Here is a tiny trained network, its code and every weight. The questions are about switching its units off for an input and a class, where a switched-off unit gives its printed mean instead of its output.

import numpy as np


def w(rows, s, z=0):
    codes = np.array(rows[::2]) - 128.0
    scale = np.full(codes.shape[1], s)
    scale[-1] = z or s
    return codes * scale


def norm(h):
    return h / np.sqrt((h * h).mean(-1, keepdims=True) + 1e-5)


def f(y):
    return y / 2 * (1 + np.tanh(0.7978845608 * (y + 0.044715 * y**3)))


def log_softmax(a):
    a = a - a.max(-1, keepdims=True)
    return a - np.log(np.exp(a).sum(-1, keepdims=True))


def net(x, mask):
    res = np.array(x, float).reshape(1, 6) / 4 @ E
    u = 0
    for l in range(2):
        y = f(norm(res) @ A[l][:, :-1].T + A[l][:, -1])
        res = res + np.where(mask[u : u + 8], y, B[l][:, -1]) @ B[l][:, :-1]
        u += 8
    return log_softmax(norm(res)[-1] @ U[:, :-1].T + U[:, -1])


A, B = {}, {}
E = w([
[77,77,113,178,173,66,153],'x0',
[133,131,193,168,166,145,15],'x1',
[102,144,12,250,58,192,87],'x2',
[255,137,137,201,168,138,185],'x3',
[127,123,131,130,134,141,139],'x4',
[125,126,128,125,126,130,137],'x5',
],0.0064)
A[0] = w([
[202,151,155,62,68,254,106,96],'L0N1',
[116,165,60,227,114,198,125,65],'L0N2',
[81,120,107,164,134,46,230,63],'L0N3',
[182,172,201,227,156,143,118,84],'L0N4',
[84,15,129,198,162,70,171,16],'L0N5',
[148,118,88,124,70,100,253,84],'L0N6',
[70,53,156,196,218,126,94,139],'L0N7',
[251,146,102,188,146,73,174,3],'L0N8',
],0.0075,0.0031)
B[0] = w([
[166,191,81,149,123,74,124,206],'L0N1',
[126,93,205,148,113,55,166,253],'L0N2',
[184,150,133,91,87,138,108,180],'L0N3',
[97,94,114,85,147,187,100,202],'L0N4',
[142,254,94,127,109,129,150,174],'L0N5',
[128,89,115,66,93,176,64,199],'L0N6',
[195,167,110,88,97,116,70,206],'L0N7',
[77,109,91,135,243,164,154,192],'L0N8',
],0.011,0.0051)
A[1] = w([
[180,28,158,110,97,147,67,254],'L1N1',
[15,183,106,84,114,106,84,48],'L1N2',
[115,81,176,83,186,153,149,50],'L1N3',
[2,137,158,75,107,110,81,39],'L1N4',
[155,124,220,52,164,71,175,76],'L1N5',
[66,90,129,240,44,163,146,86],'L1N6',
[62,54,227,157,95,77,165,124],'L1N7',
[172,229,135,137,66,50,139,93],'L1N8',
],0.0086,0.0058)
B[1] = w([
[80,86,134,25,94,130,115,254],'L1N1',
[177,108,99,180,233,226,149,163],'L1N2',
[150,44,123,194,133,134,204,141],'L1N3',
[189,128,77,167,175,190,181,164],'L1N4',
[91,113,162,247,86,59,152,187],'L1N5',
[120,111,206,156,130,71,169,197],'L1N6',
[189,92,133,118,189,101,131,174],'L1N7',
[210,105,121,99,185,86,122,206],'L1N8',
],0.011,0.0065)
U = w([
[72,89,190,199,101,61,136,110],'0',
[109,90,99,163,222,235,132,22],'1',
[168,251,94,138,112,95,100,46],'2',
[117,93,123,109,142,112,97,252],'3',
[33,136,136,84,69,153,76,198],'4',
],0.012,0.0044)

Each question gives the input, the list of numbers given to net, and the class t.
The units are the neurons (one row each of A and B). Each row of codes is followed by its name. A weight is (code - 128) times the scale printed after its matrix; where a second scale follows, it is the last column's (A, B and U).
mask holds one flag per neuron, layer by layer. A switched-off neuron (its flag False) gives its mean, the last column of its row in B, instead of its output. The means were averaged over made-up inputs and are rounded, as every weight is.
A unit's drop is (log p(t) with every unit on - log p(t) with that unit switched off) / (log p(t) with every unit on - log p(t) with every unit switched off).
The circuit of an input: a set's keep is (log p(t) with only the set's units on - log p(t) with every unit switched off) / (log p(t) with every unit on - log p(t) with every unit switched off). Starting from the 12 units with the biggest drops (on a tie, the unit counted first), units are removed one at a time, each time the one whose removal leaves the highest keep (on an exact tie, the one counted first), for as long as the keep stays at least 0.8.
circuit, biggest first: the units of the circuit, biggest drop first
unit that matters most: the unit with the biggest drop
top k neurons: the k neurons with the biggest drops, biggest first
top k neurons in layer l: the k neurons of layer l with the biggest drops, biggest first
input [-8,5,-4,-5,1,8], class 2: unit that matters most => L0N1
input [8,6,2,-7,3,-7], class 2: top 4 neurons in layer 0 => (L0N7, L0N5, L0N4, L0N8)
input [-6,4,-5,-5,8,-1], class 2: top 2 neurons in layer 0 => (L0N1, L0N4)
input [-6,-3,-5,-5,7,4], class 2: circuit, biggest first => (L0N1, L1N1)
input [-6,6,0,-5,-6,3], class 2: top 2 neurons in layer 0 => (L0N1, L0N4)
input [-6,-8,6,4,-2,2], class 4: top 2 neurons in layer 0 => (L0N6, L0N5)
input [0,-6,6,5,-6,-3], class 0: top 2 neurons in layer 0 => (L0N2, L0N7)
input [6,7,5,1,2,6], class 4: circuit, biggest first => (L0N7, L0N1, L1N1)
input [6,-5,5,3,-2,-2], class 2: top 3 neurons => (L0N5, L0N3, L1N1)
input [5,-4,3,6,7,1], class 1: top 2 neurons in layer 1 => (L1N1, L1N8)
input [7,6,5,-7,0,3], class 1: top 2 neurons in layer 0 => (L0N1, L0N3)
input [7,8,7,6,7,1], class 4: top 2 neurons in layer 0 => (L0N4, L0N7)
input [-8,6,-4,-7,8,5], class 2: top 4 neurons => (L0N1, L0N4, L0N8, L0N6)
input [3,6,-5,-6,1,1], class 1: top 2 neurons => (L1N4, L0N2)
input [-5,3,-8,6,8,-8], class 0: unit that matters most => L1N5
input [-6,-2,6,-2,-6,2], class 0: top 3 neurons => (L0N2, L0N7, L1N6)
input [-5,-8,-1,2,4,7], class 4: circuit, biggest first => (L0N6, L1N8)
input [-4,0,-6,-6,6,-4], class 0: top 2 neurons in layer 1 => (L1N5, L1N8)
input [-8,3,8,-6,6,1], class 0: top 4 neurons in layer 0 => (L0N2, L0N7, L0N5, L0N3)
input [-6,3,-8,-7,5,7], class 0: circuit, biggest first => (L1N5)
input [-2,7,5,0,5,6], class 4: circuit, biggest first => (L1N1, L1N8)
input [0,2,-3,4,-2,-3], class 1: circuit, biggest first => (L0N8, L0N2)
